In the rows, 128 means zero.
Each row of numbers stands for one thing and depends on some of the facts below. Use the named rows to name the rest.

There are 3 kinds of fact about the things: π, β, α.
π: sits directly inside; β: comes just before; α: belongs to class
babral	π	feki; barakon	π	lutrun; bato	π	luzi; belu	π	nutrik; betre	π	skire; bizi	π	feki; bokito	π	zufon
braros	π	desa; breme	π	drulis; bremir	π	kistiken; brigim	π	sutrodo; brufler	π	stugrur; burus	π	botrim; daklim	π	sutrodo
daso	π	desa; deti	π	sibram; dimur	π	feki; diru	π	bustus; disto	π	kistiken; dogifil	π	bretam; dokla	π	kistiken
donetrus	π	luzi; drafon	π	kistiken; dreskun	π	peful; drevo	π	plilum; driser	π	bretam; drivan	π	feki; drukle	π	bretam
drutros	π	peful; duplu	π	stugrur; faflas	π	peful; fetrel	π	desa; flapludon	π	skire; fledibrus	π	zosam; fusom	π	nutrik
giden	π	nutrik; govel	π	desa; gralom	π	zosam; graskuro	π	plilum; grebra	π	sutrodo; grefak	π	malek; grepi	π	botrim
grilon	π	bretam; grupi	π	lutrun; kezek	π	bretam; kiskefle	π	zufon; klagrun	π	sutrodo; klale	π	drulis; klalil	π	stugrur
klesen	π	skire; kletrustuk	π	stugrur; klise	π	peful; klostar	π	botrim; klubrus	π	botrim; kluze	π	feki; komek	π	bretam
koplu	π	sutrodo; kosta	π	stugrur; leklir	π	feki; lobos	π	zosam; logeplus	π	klamo; luvedur	π	zufon; malafi	π	letra
matik	π	malek; milobra	π	kistiken; mogran	π	zufon; moston	π	plilum; mumuflor	π	kistiken; nastus	π	stugrur; netoles	π	desa
niba	π	kistiken; ninaves	π	zufon; nipem	π	klamo; noflu	π	zufon; novage	π	desa; nunik	π	stugrur; nuno	π	desa
nuplan	π	desa; nuvem	π	peful; pazor	π	drulis; plamo	π	peful; plitrumem	π	bretam; pode	π	botrim; puditron	π	feki
pugol	π	luzi; purubar	π	nutrik; rabras	π	peful; rafle	π	stugrur; raplil	π	drulis; rarenir	π	botrim; rase	π	letra
rerur	π	sutrodo; revum	π	botrim; rimem	π	botrim; risik	π	lutrun; ristuli	π	botrim; ritrer	π	puvastom; rumu	π	plilum
ruvok	π	nutrik; sitik	π	sepe; skaskek	π	zufon; skastim	π	stugrur; skerur	π	bretam; skipu	π	puvastom; skirur	π	klamo
skitetro	π	sutrodo; skoni	π	nutrik; skopal	π	feki; skudok	π	nutrik; skupam	π	sutrodo; sobra	π	feki; soklis	π	peful
stazu	π	puvastom; stimutro	π	plilum; stivu	π	feki; stobim	π	peful; stopla	π	lutrun; stusol	π	sutrodo; sudrozir	π	peful
tabun	π	nutrik; tasin	π	nutrik; tomok	π	bretam; trarin	π	sutrodo; trezar	π	kistiken; trodek	π	botrim; trolum	π	stugrur
vakludom	π	nutrik; vaplam	π	desa; varal	π	drulis; vaze	π	luzi; vutok	π	drulis; zabel	π	botrim; zanesken	π	skire
zaskun	π	zosam; zipak	π	sepe; zivim	π	bretam; zonen	π	botrim; zonu	π	bretam; zuzol	π	feki; babral	β	sobra
barakon	β	grupi; belu	β	skoni; betre	β	zanesken; bizi	β	leklir; bokito	β	kiskefle; braros	β	nuplan; breme	β	vutok
brigim	β	grebra; brufler	β	nastus; burus	β	klubrus; daklim	β	trarin; daso	β	nuno; dimur	β	bizi; disto	β	niba
dogifil	β	skerur; dokla	β	bremir; donetrus	β	pugol; drafon	β	mumuflor; dreskun	β	stobim; drevo	β	rumu; driser	β	grilon
drivan	β	babral; drukle	β	kezek; drutros	β	dreskun; duplu	β	klalil; faflas	β	drutros; fetrel	β	novage; fledibrus	β	zaskun
fusom	β	purubar; giden	β	vakludom; govel	β	netoles; gralom	β	lobos; graskuro	β	drevo; grebra	β	klagrun; grefak	β	matik
grepi	β	zonen; grilon	β	drukle; grupi	β	risik; kezek	β	komek; klagrun	β	koplu; klale	β	raplil; klesen	β	flapludon
kletrustuk	β	nunik; klise	β	plamo; klostar	β	rarenir; klubrus	β	trodek; kluze	β	dimur; koplu	β	skupam; kosta	β	kletrustuk
lobos	β	fledibrus; logeplus	β	skirur; luvedur	β	bokito; milobra	β	trezar; mogran	β	skaskek; moston	β	stimutro; mumuflor	β	milobra
nastus	β	kosta; netoles	β	braros; niba	β	dokla; ninaves	β	luvedur; nipem	β	logeplus; noflu	β	mogran; novage	β	vaplam
nunik	β	skastim; nuno	β	fetrel; nuvem	β	rabras; pazor	β	klale; plamo	β	faflas; plitrumem	β	dogifil; pode	β	burus
puditron	β	stivu; pugol	β	vaze; purubar	β	tabun; rabras	β	klise; rafle	β	trolum; raplil	β	breme; rase	β	malafi
rerur	β	stusol; revum	β	grepi; rimem	β	revum; ristuli	β	pode; ritrer	β	stazu; rumu	β	moston; ruvok	β	skudok
skaskek	β	ninaves; skastim	β	rafle; skerur	β	zonu; skitetro	β	brigim; skoni	β	giden; skopal	β	zuzol; skudok	β	fusom
sobra	β	skopal; soklis	β	nuvem; stazu	β	skipu; stivu	β	kluze; stobim	β	sudrozir; stopla	β	barakon; stusol	β	daklim
tabun	β	belu; tomok	β	plitrumem; trarin	β	skitetro; trezar	β	disto; trodek	β	klostar; trolum	β	duplu; vakludom	β	tasin
vaplam	β	govel; vaze	β	bato; vutok	β	varal; zabel	β	ristuli; zanesken	β	klesen; zipak	β	sitik; zivim	β	driser
zonen	β	zabel; zonu	β	zivim; zuzol	β	puditron; babral	α	i; barakon	α	b; bato	α	b; betre	α	f
bizi	α	j; bokito	α	a; braros	α	d; breme	α	f; bremir	α	m; brigim	α	h; brufler	α	b
burus	α	a; daklim	α	o; daso	α	b; deti	α	a; dimur	α	d; diru	α	i; disto	α	h
dogifil	α	o; dokla	α	f; drafon	α	b; dreskun	α	j; drevo	α	b; driser	α	h; drukle	α	c
drutros	α	k; fetrel	α	c; fledibrus	α	g; fusom	α	o; giden	α	a; govel	α	k; graskuro	α	h
grebra	α	a; grilon	α	l; grupi	α	d; kezek	α	a; kiskefle	α	d; klagrun	α	i; klale	α	b
klalil	α	d; klesen	α	c; kletrustuk	α	m; klise	α	a; klostar	α	c; klubrus	α	i; kluze	α	a
komek	α	f; koplu	α	e; leklir	α	l; lobos	α	a; malafi	α	d; matik	α	c; milobra	α	a
mogran	α	f; moston	α	a; mumuflor	α	g; nastus	α	e; ninaves	α	m; nipem	α	f; noflu	α	b
novage	α	a; nunik	α	h; nuno	α	o; nuplan	α	j; nuvem	α	c; pazor	α	i; plamo	α	d
plitrumem	α	e; pode	α	j; puditron	α	e; pugol	α	c; purubar	α	f; rabras	α	e; raplil	α	k
rase	α	a; rerur	α	c; revum	α	b; risik	α	l; ristuli	α	h; ritrer	α	h; ruvok	α	b
sitik	α	g; skaskek	α	e; skastim	α	g; skerur	α	j; skipu	α	k; skirur	α	e; skitetro	α	j
skoni	α	c; skopal	α	k; skudok	α	d; skupam	α	n; sobra	α	g; stazu	α	a; stimutro	α	e
stobim	α	b; stopla	α	i; stusol	α	m; sudrozir	α	i; tabun	α	g; tasin	α	k; trarin	α	b
trezar	α	k; trodek	α	k; trolum	α	a; vakludom	α	h; vaplam	α	g; varal	α	a; vaze	α	e
vutok	α	h; zabel	α	e; zanesken	α	k; zaskun	α	b; zipak	α	c; zivim	α	d; zonu	α	k
zuzol	α	n

Known rows:
skopal: [110 142 109 157  78 152  96  63 154  90  76 126 121 172 133 166 115 147
 176  79 111 136 221 121  41 130 184]
malek: [119 103 123 108 129 155 110 136  81 129 145  99 127 114 118 132 135 129
 124  92 144 152 148 148 150  90 121]
burus: [107 109 131 169 130 138 155 126 109 103 128 127 150  76 123  84 115 105
 118 160 200 132 115  76  84 167 124]
trolum: [131 133 150 194 130 114 146 169 143 123 143 127 114 112 142  98 127  87
 155 143 149  96 134  69  96 104  73]
mogran: [122 139 125 163 158  86 115 185 115 101 177 127 144 142 142 123 101 135
 174 143 112  79  93 106 191 167  83]
dreskun: [137 182 204 108 111  82 165 177  77 153 163 145 140 138 157 125 132 116
 133 166  71  75  49 162 161 144 105]
bizi: [102 141 171 116  61 113 168 178 117 174 143 146 182 112 153 129  95 133
 113 159  99 139  45 209 167 140 144]
rafle: [129 109 140 136 143 142 142 112 167 155  97 132 119 134 118 150 134 119
 111 132 151 160 115 144 147 119 137]
kiskefle: [139 143 118 109 137 142 145 104 152 169 133 165 125 111 104 138 142 113
  92 126 105 181 104 149 162 106 143]
luzi: [131 121 124 106 134 161 114 128  80 124 142 122 129 121 131 114 133 132
 113  79 142 152 148 138 139 112 118]
komek: [108 121 138 145 148 130 108 149 171 137 211 156 126  91 180 117  95 127
 161 129 152 134  35 124 146 196  99]
klubrus: [118 116 121 160 129 165 175  85 139 133 110 125 135  61  88 111 133  95
  92 172 184 172 119 104 106 122 125]
breme: [110  85 117 156 166 120 134 160 158 135 132 122 157 140 141 135  94 151
 132 152 165 135  63 147 224 187 105]
skirur: [124 128 134 153 146  97 120 177 122 113 159 128 155 141 154 110 105 137
 149 135 131  90  88 117 166 193  99]
nunik: [140 141 138 106 124 110 150 143 123 141 117 153 123 136 137 114 138 122
 103 140 108 117 123 133 112 117 134]
sitik: [135 102 111 129 122 120 130 159 146 113 103 106 139 128 141  93 121 135
 110 141 166  99 145 107  97 134 109]
risik: [146 158  92 177 147 108 127 164 154 128 172 142 129  84 102  87 134  78
 138 134 119 127 149  63 137  77  72]
pugol: [141 185 172  63  81  97 151 115  75 125 123 113 119 163 140 150 147 163
 131 159  42  62 128 169  96 128 147]
lobos: [131  75  98 158 143 133 139 145 182 128  99  93 128 121 119 101 110 141
 110 162 185 119 132 110 139 122  95]
klale: [127 118 104 103 155 142 104  80 152 139 105 134 126 156  99 184 134 150
 123 108 107 170 130 161 183 143 177]

Which thing is each row?
No name comes twice in this set of rows, the named rows included.
[102 155 210  68  73 135 181  83  45 132 114 130 144 103 122 163 141 131
 112 181 120 133  73 184  84 159 199] | klostar
[107 158 173  85 113 109 174 134  54 126 151 145 180 104 139 110 120 139
  94 185 125 105  38 169 146 204 153] | pode
[140 180 180  99 118  73 163 178  77 142 161 136 143 147 155 124 126 129
 127 168  62  66  62 163 163 147 105] | skitetro
[126 144 191  32  71 134 134 100 143 159 142 114 108 100 158 166 143 159
 120 160  96 123  64 199  79 144 179] | drukle
[108 136  97 107 160 136 130  48 102 101 128 149 148 129  83 173 133 149
 126 130 108 164 126 144 162 177 194] | revum

The same things again, as new rows of numbers:
Some rows with their names:
stivu: [190  70 212 101 130 142 140 112 137  94 160  75  78 132 118 114  41 116
 116 112 181 135 111  79 105  79 128  76 124 125]
kluze: [164  86 198 120 121 129 131 134 122  96 166 111  61  92 111 115  37  95
 110 128 157 116 128  91 100  76 171  46  90  91]
malek: [179 122 202 116 126 129 123 130 149 112 187  81  81 152 111 122  96 143
 119 129 149 171 122  55 126 117 140  97 143 103]
leklir: [178  83 166 107 133 129 149  97 135 118 144 121  52  78 101  95  46 110
 114 107 165 110 126 110  98  70 152  64  69 126]
bizi: [208  99 181 100 124 129 133 105 132 100 165 103  55 105  96 102  56 124
 100 116 173 104 134 142 121  59 174  55  68 110]
stazu: [160 115 178 134 113 110 135 148 121  99 152 117  79 122 105 124  74 100
 102 139 127 131 154  81 113 106 170  84 117  92]
vakludom: [200 130 147 123 108 108 129 130 135 114 138 141  71 137  83 121  96 130
  94 128 139 116 165 144 128  90 180  96  94 133]
brigim: [198 128 149 126 103 103 144 136 132 101 145 126  78 141  75 110  92 126
  94 125 136 122 161 134 123  88 179 100  87 125]
mumuflor: [163  97 172 125 116 108 162 135 140  97 148  85  89 145  98 109  76 123
 106 117 135 153 146  64 106 118 140 120 108 138]
stugrur: [154 127 210 114 119 135 134 130 152 116 193  87  86 150  98 124 108 133
 115 123 146 160 125  66 121 120 132 100 151 116]
duplu: [193 108 172 113 117 116 131 124 139 111 144 127  94 153  88 137  81 115
 110 120 161 151 135  75 113 116 135 107 164 140]
zanesken: [174 115 169 131 122 118 151 125 120  95 159 102  89 134 104 103  81 109
 110 135 137 136 141  85 108 102 144 101 120 107]
novage: [150 109 172 135 109 107 143 146 119  92 155 116  80 122  93 120  75  99
 102 135 126 132 155  77 108 109 176  90 114  95]
tabun: [175 105 169 128 118 113 147 137 143 110 142 112  90 151 108 122  82 119
 109 122 141 146 152  81 107 107 130 121 121 152]
skerur: [195 110 159 116 124  62 146 106 126  87 171  99  87 128 116  95 106 135
  64 116 125 120 177 104 123  93 183 131  99  65]
deti: [142 116 190 138 117 121 142 140 124 104 164 109  79 120 117 127  86 101
  99 132 120 120 151  98 112 103 167  87 121  95]
dreskun: [191 129 144 119 106 109 137 123 128 105 144 136  73 133  60 111  97 126
  94 124 140 121 160 131 131  95 181  93 103 120]
skupam: [188 122 152 117  92 100 140 130 136 114 144 151  64 124  64 125  89 125
  94 121 132 119 158 124 141 110 195  81 108 128]
gralom: [168 100 205 119 119 129 161 127 132  80 170  61 104 166 113 114  85 122
 106 114 144 152 135  76 108 113 123 122 140 130]
zuzol: [179  91 186 109 115 122 140 127 128  81 171  82  58 113  89  96  48 121
  93 112 163 113 139 127 110  56 181  62  52 104]

Name these rows:
No name comes twice in this set of rows, the named rows included.
[181  66 213 106 129 134 154 120 129  71 174  46  88 143 105  97  37 113
 111 102 179 146 111  61  91  76 125  91 105 115] | drivan
[195 105 152 124 139  69 154 100 140 121 147 125  81 101 145  99 105 128
  81 117 120 118 167  87 111 103 153 129 112  97] | grilon
[185  82 193 115 131  70 149 115 136  82 178  70 110 156 133 109  94 127
  79 110 137 151 155  40 108 114 140 148 149  87] | tomok
[147 115 171 141 109 110 137 154 118  93 156 116  86 131  91 121  81  93
 104 137 126 125 164  82 100 102 168  99 117 106] | klise
[167 103 174 131 125  64 122 123 130 110 166 144  78  92 140 135  90 107
  72 128 118 117 179  70 110 104 192 104 140  54] | kezek
[202 129 148 119 115 109 124 116 126 115 150 134  65 128  89 119  96 131
  95 126 144 112 159 144 134  91 177  91 104 118] | nuplan
[175 115 142 125 130 114 146 103 136 127 139 134  65 101  94 112  88 121
 105 119 138 129 149 102 114 109 156  93  97 123] | risik
[180  99 220 101 130 139 129 125 151 105 197  67  70 135 108 110  71 131
 122 122 165 162  99  53 112  92 139  68 121 100] | feki
[147  80 204 127 133 136 147 127 104  76 172  76  79 103 114  87  43  84
 116 128 154 120 120  76  84  65 149  67  90  84] | babral
[181 107 175 111 123 121 122 111 137 115 153 119  86 140  95 140  81 114
 100 114 165 150 135  69 113 118 146 100 160 122] | flapludon

Now the same things, written a new way:
Some things and their rows:
novage: [158 104 103  43  62 154 120 117 137 124 107 127 135 177 151 130 128 129
  85 117  90 154 144 159  98  76 111 101 127]
noflu: [151 124 119 127  81 124 175 148 121 117  94 106 175 162 122 136 105  91
 143  91  97 142 145 122 171 109 168 117 121]
drukle: [169 113 136 100 104 194 132  87 135  97 116  99 136  84  60 195 130 140
 145  79 142 109 135 154  68  95 118 144 113]
pugol: [149  79 118  95  74 182 151 136 156  86 131  96 158 121 102 144 124 113
 119 106 135 132 128 138 121 111 157 153 157]
skirur: [106  95 112 140 115 141 107 115 141  89 138 120 129 123 115 138 111 122
 114 134 125 105 114 131 154 126 164 124 148]
rabras: [106  92 115 141 114 137 107 120 145  92 135 124 118 118 114 135 113 121
 118 129 122 106 121 131 150 126 166 123 147]
betre: [134 117 102 124 100 116 113 120 118 119 104 146 131 183 152 110  98 120
  98 140  86 112 142 123 164 105 152  93 142]
komek: [139 160 122 128 142 125  86  53  92 144  87 146 109 137 105 173 113 149
 124 109  92  95 145 146  97  85 107  86  87]
graskuro: [144 142 116 166 132 153 159 139 129 119  92 159 132 133 141 109  92  80
 121 125 116 125  99 124 174 142 159 124 154]
brigim: [120 153 122 162 148 147 147 112 122 139  86 154 127 109 130 127 106  82
 124 113 113 136  95 135 141 137 147 129 135]
skitetro: [136 117 103 104  95 153 140 108 127 145  80 124 131 162 143 151 116 103
 100  95 104 153 135 138 130 100 133 110 124]
zanesken: [120 101 104 141 109 138 116 115 128 113 112 130 127 155 134 131 105 115
 104 129 112 109 134 121 158 117 162 115 152]
bremir: [107 122 132 133 126 130 137 100 114 120 114 103 168  97  80 135 131 112
 143 113 104 112 133 130  95 115 161 158 141]
daklim: [ 73  82 103 151 112 100  71 109 143  93 145 113  91 145 136 164 106 134
 110 127 119 108 125 134 199 120 169  77 114]
klamo: [145 105 128 136 113 123 134 136 142 139 110 113  94 114 130 121 149 108
 125 116  82 131 159 151 119 111 152 110 133]
kosta: [132 113 116 116  98 135 132 126 130 111 110 129 139 142 126 124 112 112
 121 119 102 126 132 135 139 111 152 117 136]
sutrodo: [146 103 127 137 114 118 134 144 146 142 110 117  84 110 130 120 149 107
 129 110  80 133 166 152 114 111 154 110 130]
lutrun: [146 104 128 136 114 120 135 138 144 140 110 113  92 112 130 121 149 109
 125 115  81 131 160 151 118 112 152 111 133]
grepi: [166 132 127 136 141 131 145 112 126 122 157  50 166 162 155 129 150 113
  80 155 100 120 123 143 156 107 146 120 162]
stugrur: [146 102 127 136 112 119 134 142 146 142 108 118  84 108 128 120 149 106
 128 111  79 133 166 151 113 112 154 110 132]

Name these rows:
No name comes twice in this set of rows, the named rows included.
[153 173 132 180 191 144 162  96 115 150 132  75 153 131 161 132 144  85
  86 149 112 130  86 144 158 135 140 131 159] | ristuli
[141 143 116 164 131 155 158 136 127 117  94 159 137 134 141 110  89  80
 120 126 117 126  96 124 174 141 159 127 152] | ritrer
[129 120 104 124 105 114 111 117 117 124 103 146 126 177 151 114 104 119
  99 138  84 114 143 127 156 105 149  92 139] | mogran
[110  88 112 142 111 139 109 125 145  89 137 126 117 122 116 131 110 121
 119 132 124 104 122 129 157 129 169 122 151] | nastus
[176 127 126 138 136 133 148 123 129 114 160  54 167 172 158 121 145 112
  81 158 100 118 126 139 167 111 151 119 167] | rimem
[103 124 117 152 182 127  83  57 130 134 174  46 115 134 161 171 166 132
  55 162 118 115  99 160 148 111 130 104 144] | klubrus
[136 114 114 116  95 139 132 128 129 104 115 127 149 150 129 122 108 112
 116 125 105 121 128 131 149 112 153 119 141] | logeplus
[169 174 135 173 158 166 141  94 111 128  80 162 112 103 100 157  93 107
 145 100 124 101 108 137 130 126 126 114 111] | driser
[144 111 105  40  71 152 112 100 132 134 103 124 133 165 144 142 137 130
  86 110  88 160 140 165  80  72 102 103 117] | grebra
[157 106 102  41  63 155 119 115 136 121 108 125 140 179 151 132 128 128
  83 119  91 154 140 159 101  75 110 102 127] | moston
[172 133 119  59 120 147 124  77 125 148 148  42 160 180 173 150 177 132
  48 144  86 158 129 175  92  69  93 106 137] | burus
[154  74 119  96  68 181 154 147 159  82 129 102 149 121 102 138 121 112
 124 104 133 130 134 136 123 113 159 150 159] | rerur

